[[-1.07 -5.40]
 [-4.74 -4.43]
 [-2.48  1.46]
 [-4.51  1.02]]
|
[-1.07 -4.43]

[[ 2.55 -0.29 -0.13]
 [ 2.06 -0.77  2.11]
 [ 4.26 -0.27 -5.27]
 [ 0.16 -1.52 -0.20]
 [-1.48 -1.08  0.51]]
|
[ 2.55 -0.77 -5.27]

[[-6.71 -1.21  0.31 -2.31]
 [-1.96 -0.07 -2.02 -3.94]
 [ 1.34 -0.79  0.13 -2.95]]
|
[-6.71 -0.07  0.13]

[[ 3.24 -1.87 -4.31 -6.24  2.14]
 [-7.05  1.55 -4.12  0.85  4.77]
 [-3.26 -2.09  5.78 -2.39  4.32]
 [-5.31  1.96  6.86 -1.91  3.77]]
|
[ 3.24  1.55  5.78 -1.91]

[[-5.32  2.18]
 [ 5.65 -6.48]
 [ 4.18  1.60]
 [-4.24 -3.35]]
|
[-5.32 -6.48]

[[ 6.44 -2.31]
 [ 0.52 -6.02]]
|
[ 6.44 -6.02]

[[ 5.70 -2.00]
 [-2.64  1.46]]
|
[5.70 1.46]

[[ 1.13 -1.20 -0.69]
 [ 2.87 -0.08  0.22]
 [-1.51  5.83  1.65]]
|
[ 1.13 -0.08  1.65]
---
[[ 2.18 -0.62  3.22  4.70  2.43]
 [-1.84  3.72 -6.08 -1.65  0.01]
 [ 2.66  0.29  3.91  3.54 -0.01]]
|
[[ 2.66  0.29  3.91  3.54 -0.01]
 [ 2.18 -0.62  3.22  4.70  2.43]
 [-1.84  3.72 -6.08 -1.65  0.01]]

[[-0.76  3.12  1.00  3.48 -3.07 -0.51 -0.48 -2.25 -0.45  0.22]
 [-0.09  3.27  0.50  3.41 -2.82 -0.59 -0.02 -2.72  0.17  0.65]
 [ 3.33  0.67 -3.16 -0.69  1.32  0.08  3.41 -2.63 -0.29  1.77]
 [-3.44 -1.79  1.41 -0.60  0.05  1.34 -1.01  2.89 -6.95 -2.85]
 [-0.05 -0.51 -1.00 -0.60  0.67  0.77  1.37  0.07 -4.12 -0.61]
 [-4.03  3.00  3.68  4.72 -4.70 -0.33 -3.08 -0.36 -2.24 -1.63]
 [-0.64 -1.37 -0.16 -1.20  0.95  0.63  0.18  1.28 -2.42 -0.86]]
|
[[-0.64 -1.37 -0.16 -1.20  0.95  0.63  0.18  1.28 -2.42 -0.86]
 [-0.76  3.12  1.00  3.48 -3.07 -0.51 -0.48 -2.25 -0.45  0.22]
 [-0.09  3.27  0.50  3.41 -2.82 -0.59 -0.02 -2.72  0.17  0.65]
 [ 3.33  0.67 -3.16 -0.69  1.32  0.08  3.41 -2.63 -0.29  1.77]
 [-3.44 -1.79  1.41 -0.60  0.05  1.34 -1.01  2.89 -6.95 -2.85]
 [-0.05 -0.51 -1.00 -0.60  0.67  0.77  1.37  0.07 -4.12 -0.61]
 [-4.03  3.00  3.68  4.72 -4.70 -0.33 -3.08 -0.36 -2.24 -1.63]]

[[ 0.68  0.55  5.93  5.43 -2.52  0.15 -5.82 -1.53 -0.12  0.73  2.95 -1.15
   1.54  1.31  2.89]
 [ 1.49 -0.42  5.03  5.52 -2.34 -0.17 -5.55 -0.69 -0.54  0.77  3.91 -1.52
   1.91  2.47  3.69]
 [ 0.98  0.23  5.77  5.60 -2.52  0.04 -5.89 -1.27 -0.27  0.77  3.35 -1.31
   1.71  1.75  3.22]
 [ 1.27 -0.12  5.47  5.64 -2.46 -0.06 -5.80 -0.97 -0.42  0.79  3.68 -1.43
   1.84  2.14  3.50]
 [ 1.70 -0.93  3.66  4.65 -1.78 -0.34 -4.36 -0.15 -0.74  0.63  4.03 -1.53
   1.81  2.89  3.85]]
|
[[ 1.70 -0.93  3.66  4.65 -1.78 -0.34 -4.36 -0.15 -0.74  0.63  4.03 -1.53
   1.81  2.89  3.85]
 [ 0.68  0.55  5.93  5.43 -2.52  0.15 -5.82 -1.53 -0.12  0.73  2.95 -1.15
   1.54  1.31  2.89]
 [ 1.49 -0.42  5.03  5.52 -2.34 -0.17 -5.55 -0.69 -0.54  0.77  3.91 -1.52
   1.91  2.47  3.69]
 [ 0.98  0.23  5.77  5.60 -2.52  0.04 -5.89 -1.27 -0.27  0.77  3.35 -1.31
   1.71  1.75  3.22]
 [ 1.27 -0.12  5.47  5.64 -2.46 -0.06 -5.80 -0.97 -0.42  0.79  3.68 -1.43
   1.84  2.14  3.50]]

[[ 4.17  1.54  2.84]
 [ 6.35  1.87  3.79]
 [-1.18 -2.81 -0.74]
 [-0.58 -0.41 -0.08]
 [ 1.18  0.22  0.03]
 [-0.07 -0.29  0.11]
 [-0.01  0.34 -0.18]
 [ 1.73  0.65  1.11]]
|
[[ 1.73  0.65  1.11]
 [ 4.17  1.54  2.84]
 [ 6.35  1.87  3.79]
 [-1.18 -2.81 -0.74]
 [-0.58 -0.41 -0.08]
 [ 1.18  0.22  0.03]
 [-0.07 -0.29  0.11]
 [-0.01  0.34 -0.18]]

[[ 0.63  1.42 -1.40 -2.58 -3.48 -1.85  1.41  1.12  0.94 -2.80 -1.84  1.59
   2.00]
 [-0.27  2.14 -0.01  0.08  0.53  5.20 -2.33  2.82 -1.42  2.32  2.40 -0.50
  -2.57]
 [-1.10  0.77 -1.52 -0.30  3.86 -2.76  0.80 -2.36 -1.42 -3.02  0.72 -2.27
  -0.98]
 [-1.75  4.18 -2.54 -1.36  1.08 -2.22  0.80  0.76  0.50 -3.57  0.50 -2.14
  -1.88]
 [ 4.02  0.13  2.59  1.75  2.21 -2.63 -1.27 -1.33  2.01 -0.43 -2.23  1.27
   1.74]]
|
[[ 4.02  0.13  2.59  1.75  2.21 -2.63 -1.27 -1.33  2.01 -0.43 -2.23  1.27
   1.74]
 [ 0.63  1.42 -1.40 -2.58 -3.48 -1.85  1.41  1.12  0.94 -2.80 -1.84  1.59
   2.00]
 [-0.27  2.14 -0.01  0.08  0.53  5.20 -2.33  2.82 -1.42  2.32  2.40 -0.50
  -2.57]
 [-1.10  0.77 -1.52 -0.30  3.86 -2.76  0.80 -2.36 -1.42 -3.02  0.72 -2.27
  -0.98]
 [-1.75  4.18 -2.54 -1.36  1.08 -2.22  0.80  0.76  0.50 -3.57  0.50 -2.14
  -1.88]]

[[-1.37  1.03 -3.29 -1.95  0.40 -5.99]
 [ 4.22 -3.10  5.24  0.06 -1.44  0.25]
 [-1.19 -1.75 -1.19 -0.70  1.26 -2.27]]
|
[[-1.19 -1.75 -1.19 -0.70  1.26 -2.27]
 [-1.37  1.03 -3.29 -1.95  0.40 -5.99]
 [ 4.22 -3.10  5.24  0.06 -1.44  0.25]]

[[-0.71  1.54  0.23 -0.95  0.84  1.15  0.92]
 [ 2.59 -3.00 -5.56 -1.16 -1.60  0.69 -2.00]
 [-0.02  2.75  2.33 -0.64 -2.11 -0.77  0.40]
 [-1.83  1.85  4.56 -0.75  0.08 -2.69  0.44]
 [-1.09  2.04  5.11 -2.44  1.46 -0.31 -0.60]
 [ 0.64 -0.35 -0.46  1.29 -1.23 -1.65 -1.57]
 [ 2.68 -0.74  0.62 -1.51 -0.76  2.83  0.94]
 [-1.11  1.08  1.24 -2.06  2.63  1.69 -0.50]]
|
[[-1.11  1.08  1.24 -2.06  2.63  1.69 -0.50]
 [-0.71  1.54  0.23 -0.95  0.84  1.15  0.92]
 [ 2.59 -3.00 -5.56 -1.16 -1.60  0.69 -2.00]
 [-0.02  2.75  2.33 -0.64 -2.11 -0.77  0.40]
 [-1.83  1.85  4.56 -0.75  0.08 -2.69  0.44]
 [-1.09  2.04  5.11 -2.44  1.46 -0.31 -0.60]
 [ 0.64 -0.35 -0.46  1.29 -1.23 -1.65 -1.57]
 [ 2.68 -0.74  0.62 -1.51 -0.76  2.83  0.94]]

[[-2.95  6.39 -5.03 -1.83]
 [-1.60 -3.39  0.25  1.66]
 [ 1.54  4.91 -3.05 -1.79]
 [ 0.15  0.90 -0.95 -1.29]]
|
[[ 0.15  0.90 -0.95 -1.29]
 [-2.95  6.39 -5.03 -1.83]
 [-1.60 -3.39  0.25  1.66]
 [ 1.54  4.91 -3.05 -1.79]]

[[-0.94 -3.21  5.65  3.32 -3.57]
 [ 0.90  0.55 -1.61 -1.06  2.10]
 [-0.48 -0.14  0.73  0.27 -1.30]
 [-0.46 -3.37  4.60  3.65 -2.56]
 [ 0.83 -0.11 -3.43 -2.31  2.71]
 [-1.13 -3.73  6.80  4.46 -4.67]
 [-0.03  4.56  3.86 -0.07 -4.67]
 [-1.67 -0.54  2.38  2.67 -3.23]]
|
[[-1.67 -0.54  2.38  2.67 -3.23]
 [-0.94 -3.21  5.65  3.32 -3.57]
 [ 0.90  0.55 -1.61 -1.06  2.10]
 [-0.48 -0.14  0.73  0.27 -1.30]
 [-0.46 -3.37  4.60  3.65 -2.56]
 [ 0.83 -0.11 -3.43 -2.31  2.71]
 [-1.13 -3.73  6.80  4.46 -4.67]
 [-0.03  4.56  3.86 -0.07 -4.67]]
---
[[-0.38 -0.30 -0.75 -0.71]
 [-4.38 -4.17 -2.66 -4.47]
 [-4.51 -4.89 -5.48 -4.58]]
|
[[-0.30 -0.75]
 [-4.17 -2.66]]

[[ 5.81  1.83  0.43]
 [-6.79 -2.95 -2.55]
 [-3.20  6.20  5.95]]
|
[[ 1.83  0.43]
 [-2.95 -2.55]]

[[ 1.11  2.15 -5.43]
 [ 4.30  0.18 -4.36]]
|
[[ 2.15 -5.43]
 [ 0.18 -4.36]]

[[ 2.85 -1.28 -3.40 -4.24]
 [-2.74  6.20 -1.98  2.00]
 [-1.16  0.79  3.77  3.03]
 [ 1.51 -2.18 -6.18  4.20]]
|
[[-1.28 -3.40]
 [ 6.20 -1.98]]

[[-1.72 -1.55  0.03]
 [-4.69  3.82  0.89]
 [-1.78  2.92  0.34]
 [-7.17  4.05  1.33]]
|
[[-1.55  0.03]
 [ 3.82  0.89]]

[[-1.49 -6.58  2.04  0.30]
 [ 0.76 -3.89 -0.29  4.52]
 [ 2.07 -2.26  1.39  2.06]]
|
[[-6.58  2.04]
 [-3.89 -0.29]]
